Below are the code and all the weights of a small trained network. Each question names an input and a class and asks about switching units off, where a switched-off unit gives its printed mean instead of its output.

import numpy as np


def w(rows, s, z=0):
    codes = np.array(rows[::2]) - 128.0
    scale = np.full(codes.shape[1], s)
    scale[-1] = z or s
    return codes * scale


def f(y):
    return np.maximum(y, 0)


def log_softmax(a):
    a = a - a.max(-1, keepdims=True)
    return a - np.log(np.exp(a).sum(-1, keepdims=True))


def net(x, mask):
    res = np.array(x, float).reshape(1, 6) / 4 @ E
    y = f(res @ A[0][:, :-1].T + A[0][:, -1])
    res = res + np.where(mask, y, B[0][:, -1]) @ B[0][:, :-1]
    return log_softmax(res[-1] @ U[:, :-1].T + U[:, -1])


A, B = {}, {}
E = w([
[99,115,108,160,143,112,154,118,124,127,136,143],'x0',
[191,161,95,191,81,77,116,167,112,132,105,207],'x1',
[97,126,184,214,96,184,93,212,106,159,158,80],'x2',
[252,81,201,145,173,134,147,166,200,174,176,143],'x3',
[119,136,124,143,125,130,157,113,117,134,142,139],'x4',
[159,182,115,172,199,198,160,140,166,106,83,111],'x5',
],0.015)
A[0] = w([
[113,57,161,108,36,60,91,97,76,169,254,135,73],'neuron 0',
[198,72,155,117,155,101,131,153,138,159,173,135,81],'neuron 1',
[117,125,181,125,159,113,148,118,175,139,159,115,137],'neuron 2',
[88,15,148,82,139,153,143,68,120,160,170,54,153],'neuron 3',
[103,93,130,176,115,171,111,203,132,146,90,119,2],'neuron 4',
[203,49,130,147,147,157,112,122,157,151,175,174,107],'neuron 5',
[130,150,124,83,127,167,101,140,135,138,131,142,87],'neuron 6',
[177,204,78,161,183,177,164,152,151,131,83,86,80],'neuron 7',
[174,167,84,162,130,102,111,184,84,129,101,171,133],'neuron 8',
[93,96,135,67,220,192,175,98,146,105,191,36,127],'neuron 9',
[151,146,89,54,188,94,163,76,184,130,85,164,40],'neuron 10',
[106,118,111,62,147,173,117,144,155,108,167,77,135],'neuron 11',
[172,130,91,144,94,98,111,187,90,178,87,214,156],'neuron 12',
[146,89,138,124,112,161,124,124,120,122,90,147,31],'neuron 13',
[139,130,171,146,133,139,117,147,71,98,127,112,45],'neuron 14',
[162,129,157,109,193,134,164,181,125,175,152,172,101],'neuron 15',
[156,145,123,153,142,182,165,105,159,115,71,116,43],'neuron 16',
[103,157,80,170,176,155,139,116,175,103,134,111,124],'neuron 17',
[186,161,80,160,73,92,114,190,138,127,122,214,144],'neuron 18',
[163,149,131,111,155,107,179,128,81,94,137,111,5],'neuron 19',
[145,59,112,57,84,76,136,66,125,146,133,166,98],'neuron 20',
[188,139,98,71,173,86,164,30,155,85,77,154,4],'neuron 21',
[81,143,168,224,106,161,88,196,86,169,231,53,32],'neuron 22',
[156,230,125,187,222,174,167,119,181,68,66,105,87],'neuron 23',
[176,81,120,129,165,135,139,129,194,163,178,130,84],'neuron 24',
[135,107,170,123,166,134,128,139,181,158,134,182,91],'neuron 25',
[184,118,138,145,96,126,159,102,171,137,170,86,89],'neuron 26',
[206,157,103,184,54,87,125,129,132,105,83,116,167],'neuron 27',
[121,78,135,126,92,67,91,121,117,117,178,111,61],'neuron 28',
[19,214,70,93,52,127,57,103,26,73,42,109,141],'neuron 29',
[152,74,217,113,135,52,132,137,115,123,161,147,117],'neuron 30',
[160,125,127,150,90,49,129,152,87,140,86,177,83],'neuron 31',
],0.0099,0.0032)
B[0] = w([
[180,50,206,108,27,105,73,185,145,30,74,222,207],'neuron 0',
[39,117,84,83,150,151,153,99,75,168,106,160,189],'neuron 1',
[102,175,92,133,136,156,166,106,109,101,115,137,161],'neuron 2',
[222,202,90,91,180,33,200,189,205,23,212,107,197],'neuron 3',
[126,131,188,192,98,96,109,102,139,186,104,66,174],'neuron 4',
[60,125,78,129,174,187,187,96,49,178,117,143,193],'neuron 5',
[134,122,76,112,104,151,129,134,143,129,141,123,138],'neuron 6',
[134,82,160,116,101,113,110,147,116,49,70,224,195],'neuron 7',
[142,142,120,117,165,119,144,143,127,115,216,99,187],'neuron 8',
[167,182,87,120,173,71,155,182,133,58,218,102,209],'neuron 9',
[148,164,129,253,98,104,52,95,169,182,94,35,191],'neuron 10',
[153,151,121,74,188,111,135,148,131,95,179,94,171],'neuron 11',
[150,178,69,123,146,78,149,158,154,74,204,134,196],'neuron 12',
[147,137,137,104,134,120,138,135,117,136,108,118,131],'neuron 13',
[101,152,110,127,128,100,119,125,178,190,127,157,147],'neuron 14',
[85,95,126,93,150,153,120,101,83,168,122,131,179],'neuron 15',
[115,95,199,121,113,117,131,184,168,105,101,172,167],'neuron 16',
[118,110,147,97,139,108,119,122,141,119,121,172,167],'neuron 17',
[167,177,57,56,164,58,173,188,165,84,193,68,206],'neuron 18',
[132,149,156,149,152,108,97,145,98,128,94,116,139],'neuron 19',
[179,142,209,168,82,85,60,146,141,137,45,114,177],'neuron 20',
[147,136,163,253,110,131,107,78,173,254,120,48,199],'neuron 21',
[179,172,163,242,55,111,71,49,167,230,117,37,227],'neuron 22',
[173,64,202,62,73,98,55,206,129,67,70,247,217],'neuron 23',
[64,98,100,105,133,215,131,69,66,171,160,142,184],'neuron 24',
[113,100,92,94,154,175,169,74,144,148,98,127,169],'neuron 25',
[102,99,86,92,132,126,134,83,89,161,120,139,162],'neuron 26',
[119,169,88,141,174,91,153,135,123,92,195,98,186],'neuron 27',
[153,116,210,93,95,145,63,114,113,80,90,207,163],'neuron 28',
[34,78,77,66,169,179,216,60,48,182,99,141,253],'neuron 29',
[71,101,134,76,121,201,156,107,64,115,88,145,176],'neuron 30',
[160,171,127,120,160,120,130,173,145,91,153,121,177],'neuron 31',
],0.0077,0.025)
U = w([
[146,200,106,109,185,106,195,174,173,68,249,109,254],'0',
[19,71,102,101,160,213,211,76,42,188,74,153,3],'1',
[142,46,197,113,67,131,50,183,150,73,39,238,233],'2',
[137,166,169,228,86,135,47,89,186,255,91,40,56],'3',
],0.0094,0.00099)

Each question gives the input, the list of numbers given to net, and the class t.
The units are the neurons (one row each of A and B). Each row of codes is followed by its name. A weight is (code - 128) times the scale printed after its matrix; where a second scale follows, it is the last column's (A, B and U).
mask holds one flag per neuron, in row order. A switched-off neuron (its flag False) gives its mean, the last column of its row in B, instead of its output. The means were averaged over made-up inputs and are rounded, as every weight is.
A unit's drop is (log p(t) with every unit on - log p(t) with that unit switched off) / (log p(t) with every unit on - log p(t) with every unit switched off).
The circuit of an input: a set's keep is (log p(t) with only the set's units on - log p(t) with every unit switched off) / (log p(t) with every unit on - log p(t) with every unit switched off). Starting from the 12 units with the biggest drops (on a tie, the unit counted first), units are removed one at a time, each time the one whose removal leaves the highest keep (on an exact tie, the one counted first), for as long as the keep stays at least 0.8.
units of the circuit, in order: the units of the circuit, biggest drop first
most important unit: the unit with the biggest drop
k most important neurons: the k neurons with the biggest drops, biggest first
drop when u is switched off: that unit's drop, to one decimal
input [6,2,7,1,-6,5], class 3: most important unit => neuron 22
input [-2,5,-6,-1,-8,5], class 3: 3 most important neurons => [neuron 21; neuron 10; neuron 3]
input [3,0,7,6,0,-3], class 3: 4 most important neurons => [neuron 22; neuron 29; neuron 4; neuron 7]
input [0,-7,-8,1,6,8], class 2: 3 most important neurons => [neuron 23; neuron 7; neuron 22]
input [-4,-1,1,-2,2,2], class 1: 2 most important neurons => [neuron 0; neuron 3]
input [2,0,-4,8,-8,8], class 1: 3 most important neurons => [neuron 5; neuron 24; neuron 0]
input [-1,-2,-2,3,8,-3], class 1: 2 most important neurons => [neuron 23; neuron 7]
input [-3,-7,-6,-7,-3,-3], class 0: 3 most important neurons => [neuron 3; neuron 9; neuron 11]
input [-8,-2,-7,-7,8,8], class 2: 2 most important neurons => [neuron 23; neuron 7]
input [2,0,5,-1,-1,-4], class 3: 3 most important neurons => [neuron 22; neuron 23; neuron 7]
input [8,5,-6,8,1,7], class 1: 2 most important neurons => [neuron 5; neuron 24]
input [8,-7,-7,-7,3,0], class 0: 2 most important neurons => [neuron 3; neuron 9]
input [4,-5,-8,3,5,3], class 3: 2 most important neurons => [neuron 21; neuron 10]
input [-1,3,1,-6,-4,3], class 1: units of the circuit, in order => [neuron 29]
input [-8,8,-4,-2,-3,-8], class 0: 4 most important neurons => [neuron 18; neuron 12; neuron 23; neuron 27]
input [-3,5,5,-1,-3,-4], class 0: drop when neuron 20 is switched off => 0.1
input [5,2,7,5,-4,-2], class 3: drop when neuron 29 is switched off => 1.3
input [5,-5,-4,2,4,6], class 2: drop when neuron 18 is switched off => 0.2
